Here are made-up objects, facts about them, and rows of numbers that follow some of those facts. Name the object behind each unnamed row.

Some facts about the objects:
benotri	Π	a; bigrum	Π	b; bikis	Π	b; bopo	Π	a; bradrem	Π	c
brapli	Π	a; braso	Π	e; bratim	Π	b; bredro	Π	a; brelil	Π	a
brurom	Π	a; brusem	Π	a; bune	Π	c; busen	Π	b; damas	Π	c
dozur	Π	d; drara	Π	a; drazar	Π	e; drosin	Π	a; dupli	Π	a
fanik	Π	b; fibetin	Π	a; fiflok	Π	d; flabo	Π	a; fleflek	Π	a
floke	Π	b; fogra	Π	a; fova	Π	d; futozus	Π	a; gato	Π	a
gipaklar	Π	a; gotuk	Π	b; graski	Π	e; grisutu	Π	b; grokes	Π	b
groskas	Π	a; grosken	Π	b; gruklal	Π	d; gruskos	Π	b; klasari	Π	d
kleter	Π	a; klipu	Π	c; klolak	Π	b; klostom	Π	b; klustagrem	Π	b
kobik	Π	a; kodri	Π	b; kozu	Π	c; kugi	Π	a; kulus	Π	a
kuplal	Π	a; ledal	Π	d; luflin	Π	a; menin	Π	a; meskor	Π	b
mugri	Π	a; nenatram	Π	b; nomo	Π	a; nufos	Π	a; nugrar	Π	c
pagre	Π	c; pedrik	Π	d; plafle	Π	a; plagin	Π	b; plemabun	Π	e
plipi	Π	b; pliven	Π	a; plobu	Π	e; plokles	Π	c; plugal	Π	d
puvek	Π	a; rapum	Π	a; rikel	Π	b; ripus	Π	c; rokluplan	Π	a
rorus	Π	a; rupul	Π	b; sabris	Π	e; sakubrir	Π	a; seni	Π	a
seplobrur	Π	b; sivofon	Π	c; skiklok	Π	c; skites	Π	a; sobovu	Π	a
stafus	Π	a; stakle	Π	a; staske	Π	a; stogru	Π	b; stolis	Π	a
stubigal	Π	a; suken	Π	b; suzuk	Π	a; tapibor	Π	a; tazas	Π	a
tedror	Π	a; tefirol	Π	a; topligan	Π	a; tose	Π	e; toski	Π	b
treflek	Π	e; troki	Π	c; trukla	Π	c; trukobrur	Π	c; vebrus	Π	b
vigrove	Π	b; vikipo	Π	d; vivil	Π	b; zeda	Π	a; zelu	Π	d
zeplem	Π	b; zeti	Π	d; ziplok	Π	a; zogrin	Π	c; zudril	Π	d
zuke	Π	a; bestan	β	zotri; bigrum	β	sabris; bikis	β	gato; bopo	β	labrol
braso	β	plagin; bredro	β	sibi; brelil	β	sobovu; brurom	β	suken; bune	β	seni
damas	β	zogrin; drifluk	β	pagre; drosin	β	fleflek; fanik	β	drifluk; fiflok	β	zuke
flabo	β	poflo; flegal	β	bikis; flivak	β	brelil; fogra	β	drara; futozus	β	tazas
gapedrum	β	grosken; gato	β	trizem; goti	β	puvek; graski	β	tapibor; grevel	β	ziplok
grisutu	β	pedrik; groskas	β	drosin; grosken	β	grokes; gruklal	β	fogra; gruskos	β	gruklal
gule	β	seplobrur; klipu	β	kulus; klolak	β	sivofon; kugi	β	gapedrum; kulus	β	plafle
kuplal	β	rorus; mugri	β	zudres; nomo	β	bune; nufos	β	grevel; pedrik	β	tedror
pefi	β	drazar; plagin	β	bigrum; plemabun	β	stubigal; plipi	β	skastor; plobu	β	plugal
plokles	β	dozur; plugal	β	zeda; poflo	β	sifle; puvek	β	plokles; rorus	β	rubra
sabris	β	groskas; seplobrur	β	plemabun; sibi	β	flegal; sifle	β	meskor; sobovu	β	plipi
stakle	β	stevan; stevan	β	tose; stubigal	β	trute; suken	β	kugi; tagem	β	rupul
tapibor	β	brurom; tedror	β	sakubrir; tefirol	β	klipu; tose	β	fibetin; treflek	β	tagem
trute	β	trukobrur; vibrak	β	tefirol; zeplem	β	sagi; ziplok	β	treflek; zogrin	β	futozus
zotri	β	tigrom; zudres	β	tuda; benotri	η	fleklu; bradrem	η	pufur; brapli	η	staske
bratim	η	rubra; brusem	η	sibi; busen	η	ripus; dozur	η	gapedrum; drara	η	pliven
drazar	η	troki; dupli	η	butre; fibetin	η	vebrus; flabo	η	zuke; fova	η	plezok
gipaklar	η	grosken; gotuk	η	rikel; graski	η	grosken; grisutu	η	flegal; gruskos	η	troki
klasari	η	damas; kleter	η	vostor; klipu	η	goti; klostom	η	klustagrem; kobik	η	gule
kodri	η	fodi; kozu	η	floke; kugi	η	rotrupu; ledal	η	klolak; luflin	η	stolis
menin	η	suzuk; nenatram	η	tigrom; nomo	η	gavi; nugrar	η	sisumor; pliven	η	vigun
plugal	η	brelil; puvek	η	grabrul; rapum	η	sisumor; ripus	η	klustagrem; rokluplan	η	seni
seni	η	goti; skiklok	η	gresepas; skites	η	gipaklar; stafus	η	vikipo; staske	η	plafle
stogru	η	plemabun; stubigal	η	tigrom; tapibor	η	sisumor; tefirol	η	zotra; topligan	η	klolak
toski	η	zudres; vigrove	η	grabrul; vivil	η	brelil; zeda	η	kuplal; zelu	η	grevel
zudril	η	vostor; zuke	η	benotri

Known rows:
stubigal: [ -4  17   5   0 -15  -2   1  -2   1  -8   5   9   6  -2  -9   8   8  -1
   0 -12   6 -10  22   9   8   1   7   6   1  20 -13   7   4]
toski: [  4   8  -7  -2  -7   8   1  -3   1 -13   7  -5  -2   0 -10  16  19   5
 -15 -13   0 -12   9   6   2   5  -4  23  -1  11   3  -4   4]
kugi: [ -9  13   5  -2 -15  -2   4  -6   7  -7   6   1  -1   7   2  -5   8  -9
 -19  -2   3 -14  14  -1   8   1 -10   6  -1  19  -9  -3  -3]
skastor: [ -2  -6  -5  -8  -5  -4  -8   1  -3   6  -3   6  -3  -2   0  -6 -10   8
   0   5   3  19  -6  -6  -8  -7  -4  -5  -2 -18   7   5  -5]
seni: [-37  22  31  -5 -39 -33  -9  14  -4  29  -9  10  21   8 -15   3  29   4
 -21 -24  17 -28  20  20  -8  20  20  18 -22 -11   1 -26 -25]
pedrik: [  5 -14   1   5  10 -20  -5   1 -15   7  -1   4   5   6 -12  -4 -16  -7
   2   6  -6   7   1 -10  -6 -20 -10 -12  -5 -17  13 -10   7]
tedror: [  1   5  -8  -1   8  -9   1   7  -9  13 -18   8   4  -5   4  -8 -12 -15
   2  10  -6   0   6  -5  -1 -11  -9  -7   2 -16   8  -7   6]
mugri: [ -5  -3  -3  -6   7  -1   3   1  -1  10  -5   1  -7  -2  11 -12  -7  -2
  10   8  -2 -15 -15  -1   8   0   5 -10   6  -3  -2   6   2]
kozu: [  0   2  15  11 -13 -12  -1  -7  16 -20  -3 -18   8   3   4  19   4   4
  -6  -2  20  -6  18  18  16  -7  -7  -6  -9  10 -19 -18  11]
zotra: [ 0 -9  0 -1  6 -1  0  3 -4  7  0  2 -2  0 -2 -7 -8  0  5  5 -1  7 -9 -6
 -5 -1  3 -6  0 -7  5  3  0]
sagi: [-12 -13   0 -27 -11   4 -12   3   7   7  17   9 -14   0  -2 -14   1  34
  14   9  13   5 -12   5   2  -6  12  -9   3 -16  -7  25  -7]
kuplal: [ -1  -2  -2   7   5   3   2  -6  -1   5 -13  -4  -5  -5  17  -5 -11  -5
  10   0  -2   1 -25  -2   3  12  10  -8   4   6  -2   8  -4]
bradrem: [  0   3  15  12 -13 -12  -1  -8  15 -20  -3 -18   8   3   4  19   4   4
  -6  -2  21  -6  18  18  16  -7  -7  -6  -9  10 -19 -19  11]
gruklal: [  6 -14   1   9   3 -13  -9  -8 -11   2  -3   1   2   2  -5   5 -18   5
  10  -5   0  19 -15  -5  -7  -7   4 -11  -4 -10   8   4  -1]
vibrak: [  4 -10  -4   8   8  -4   1  -6  -9   5  -7  -3  -4   1   4  -2 -14  -6
   6  -3  -5   1 -24  -8  -3   3   6  -6   1  -1   7   3   1]
sisumor: [ 11  -8 -23  22   1  11   4 -10  24   7  12  -3   3  36  12  -8 -15   0
   8  -3 -16  -4   7  -6 -27 -13  18  -4  24 -35 -13   3  -7]
gipaklar: [ -5  35  19  -8  -6  10  15   8  -4 -33  -1 -23 -22 -18  -8  43 -10   0
 -25  -7  -9  -9  29 -38  12 -22 -15 -16  12  27 -19  40   0]

Which object is each row?
No name comes twice in this set of rows, the named rows included.
[ 12   4 -11  37 -19   1   4 -22  46 -19  10 -23  14  42  19  18  -4   4
  -3 -11   5 -18  35  19  -7 -20   9  -4  18 -21 -39 -19   4] | nugrar
[  8  11 -14   7  -8   2  -2 -13 -10 -15  -3  -5  -2  -3  -9  28  10   2
 -11 -25  -2 -16  -2   9   7   6   0  23   0  15   7  -2   8] | gruskos
[-14  -9  16  10   2 -19   0   7 -13  27 -13  -4   7   6  -3  -4   1  -7
   0 -11   0 -16 -23  -1 -12  20  20   0 -12 -11  13 -17 -11] | goti
[ 11 -11  -3   9  23  18  10   6   0   2  -4 -15  -6  -6   5   4   7  -2
   7   0  -9   1 -24  -3  -7  20   9   9   1   3  10  -4   1] | fanik
[ 13   3 -18  -3  -7  12  -3 -12   2 -19  14   8   1   0 -10   2  20   0
  -9  -8   4  -2   9  17  10   5 -13  29  -2  24   5  -9  15] | busen
[  9  11 -15   4   0  -3   3  -3 -12  -9  -2  -2   0   2 -15  18  11 -11
 -17 -14  -8 -28  14   3   7  -6 -12  23   0   5  12 -16  16] | grisutu
[ -4 -14 -14 -24   6  13  -4   2   1   4  12  -4 -21  -5   3  -1  11  34
  17   4   5 -26 -29  11  12   1  17   4   8 -12   1  18   4] | zeplem
[ -4  18  10   0 -14   2   3   4   8  -7   6   7   9   1  -8   1  10  -7
  -9  -4   4   3  31   3   0   1  -3   7  -2  16 -10  -1  -2] | fibetin
[ 19  -2 -26  -3  -6  15  -5 -19   2 -23  19  16   3  -1  -9  -7  20  -2
  -3  -3   6   5   7  25  15   6 -20  33  -3  31   6 -12  22] | klostom
[  0   7  -6  -6   2  -6  -2  11  -5  12 -17  11   6  -7   3  -9 -10 -10
  -1  13  -3  13  14  -5  -6 -11 -12  -6   0 -21   8  -7   2] | sakubrir
[ -3  -2   7  -2  12   5   8  12   5  11  -3   0   0  -2   8 -17  -1 -10
   5  15  -3   0   0  -6  -2   3   0  -8   2  -3  -1  -2  -1] | ziplok
[  1  -2   3   4  16   2   9  10  -3  11  -7   2   1  -4   5 -10  -6 -12
  15   8  -5 -10  -5  -3   3   3   9  -9   5   1  -1   1   6] | stakle
[ -1   4  -1  -1  -3   2  -4   2   2   6 -14   4   1  -8  12  -6  -8  -1
   1   6   1  25  -4  -3  -7   5  -3  -5  -1  -8   2   4  -9] | plafle
[ -3  18   0   7 -19  -3  -1 -12   1 -11  -4   2   4   1   3   8   1  -8
 -13 -14   2  -2   9   2   4   6  -3   7  -1  19  -7   1  -4] | tefirol

The same objects again, as new rows of numbers:
Some rows with their names:
drazar: [ -1   9 -12 -11   1  -6   1  -6  -3   4 -10  11  -2   4 -11 -11   2  -9
   6   5  10   8   1  -2  -1 -13  19   4]
braso: [  3  -6   5  -3   2  -2  -1  -9  -4  -1 -12  -4  -5  -6  -1  -7  -4   0
   2   2   2  -1  -1  -7  -6  -1  11   0]
nugrar: [ -3   6 -19   2   0   7   6  -4   6   8  -3   5  10  -9  -7   6   3 -11
   8  -2  -1  -4   5  -2   0  -8  19   4]
flabo: [ -2   3 -12  29   1   2   4   3   4   4   2  -2   1   5  -7  -4  -6   3
   9   0  -3   4   5  -3  -6 -15  18  -2]
luflin: [ -4   2  -9  29  -7   5   4   5   4   5  18  -2   2  11  -6   2 -11  -2
   7   6  -7   2   1   1 -13 -19  32   4]
grabrul: [ -5 -10  16 -15   2   5   0   2   2  -4   8   0  -3 -16   7   8   5   2
  -6  -2  -2  -6  -3   5   4  17 -10  -3]
ziplok: [  2  -5   4  11   5  -4   1  -7   4  -3   2   0  -6  14   2  -2   1   8
   5   0  -2  -3   1   1   3  -7 -11   2]
klasari: [  0  17 -20  -4  -2  -1   3   2   5   4  -2   8   8  10  -6   2   5  -6
   4  -2   3   4   2   3   8  -8  -2   3]
labrol: [-6  1  3 -7  0  2  3  1  6  0  5  5  1 -9 -1  6  3 -3 -1 -1 -2 -4  1  5
  2  5  4  0]
skites: [  4  10 -14   8  -2   2  -6 -10   0   5  -1  11   5   9  -5   5   0  -7
   9   1  -1   2   0   2  -2 -19   8  -2]
bopo: [ 1 -1  4  7  1 -2 -2 -2  0 -3 -1  0 -3  4  0 -1 -3  5  1  0 -1  3  0 -1
 -1 -4 -4 -3]
menin: [  5   7 -13   9  -2   3  -6 -11   0   5   0  11   5   3  -3   6   1  -7
   9   0  -3   2   0   0  -1 -19   6  -3]
kleter: [  2   3 -16  19  -1   8  -3  -4   0   7   7   6   5  -1  -4   3   1  -4
  10   0  -3   2   2   0  -4 -19  14  -2]
butre: [ -5 -23  17   4  -2  15   1   5   3  -2  20  -9   0 -25  12  15   1   4
  -5  -2 -10 -13  -3   2  -7  14   4  -2]
stevan: [-4  3  4  0  2 -2  4 -2  8 -2 -7 -2  1 -5 -3  5 -2 -1 -1 -2 -2 -4  3  3
 -2  6 -1 -2]
grisutu: [  9   3 -25  13   6   1  -2   2  -8  10 -18  -2   6  -3  -3 -13   6   0
   5  -2   5   4   6 -11  -3  -6  -3   1]
plugal: [  4  20 -19   5  -3  -4   2  -6   7   3 -13   2   9  14  -8   7  -4  -5
   4  -4  -1  -1   3  -1   4 -11  -2   1]

Which object is each row?
No name comes twice in this set of rows, the named rows included.
[ -4   5  18 -30   8 -10   0  -1   2 -10 -12   4  -6 -10   1  -2   6   4
 -10  -4   5   1  -2   5  15  24 -28  -6] | gule
[  5  -7  21  -4   0  -3  -7  -7  -3  -8   0  -3  -7   6   7   4  -5   7
  -3  -1  -3  -2  -6   0   3   4 -20  -6] | brelil
[  0  19 -16  -3  -5  -3   3  -1   6   4   1   6   8  16  -7   5  -1  -8
   3   0   1   3   1   4   5 -10   5   5] | dozur
[  1   2 -18  26  -8  12   4   4   7   8  14  -5  12   3  -2  14  -6  -5
   6   0 -10  -7   2  -2  -5 -13  22   5] | fova
[  1  11 -14   5   1   0  -4  -6  -1   4  -1  11   2   6  -6  -1   4  -4
   8   0   2   6   1   1   2 -16   5  -2] | brusem
[  0  19 -14 -12   5  -7  -3  -4  -2   2  -9  18   1  10  -9  -9  11  -5
   6  -1   9  13   2   4   9 -12  -5  -3] | kobik
[ -6 -19  10   4   4  -5  10  32  -9  -4  11 -20 -13   3   5 -30   2  18
 -11   5   8  10   3  -7  -2  20   0   6] | klolak
[  1   4 -19  27   0   1  -2  -8   2   3  -7   4   4  -2  -7   2  -3  -1
   6  -3  -2   3   5  -6  -4 -17   9  -3] | tapibor
[  4 -15  21  -5   5  -3  -3  -2  -7  -5   6 -14  -6 -17   2  -7 -10   3
  -4   5  -6  -4 -10  -7   5  15   6  -3] | plemabun
[  5   5 -13   4   0  -3  -4 -20  -1   5 -20   4   3  -1  -8   1  -7  -9
   7   1   3  -1   1  -8  -8 -16  15   1] | graski
[  1  13 -14  -1   3  -2  -3  -6  -1   4  -3  15   2   6  -6  -3   7  -5
   7  -1   4   8   2   2   6 -14   1  -3] | stafus
[  4   8 -11  13  -5   3  -5 -11   2   5   3   8   5  11  -4   9  -5  -8
   9   2  -5   0  -2   2  -6 -20  12   0] | drara

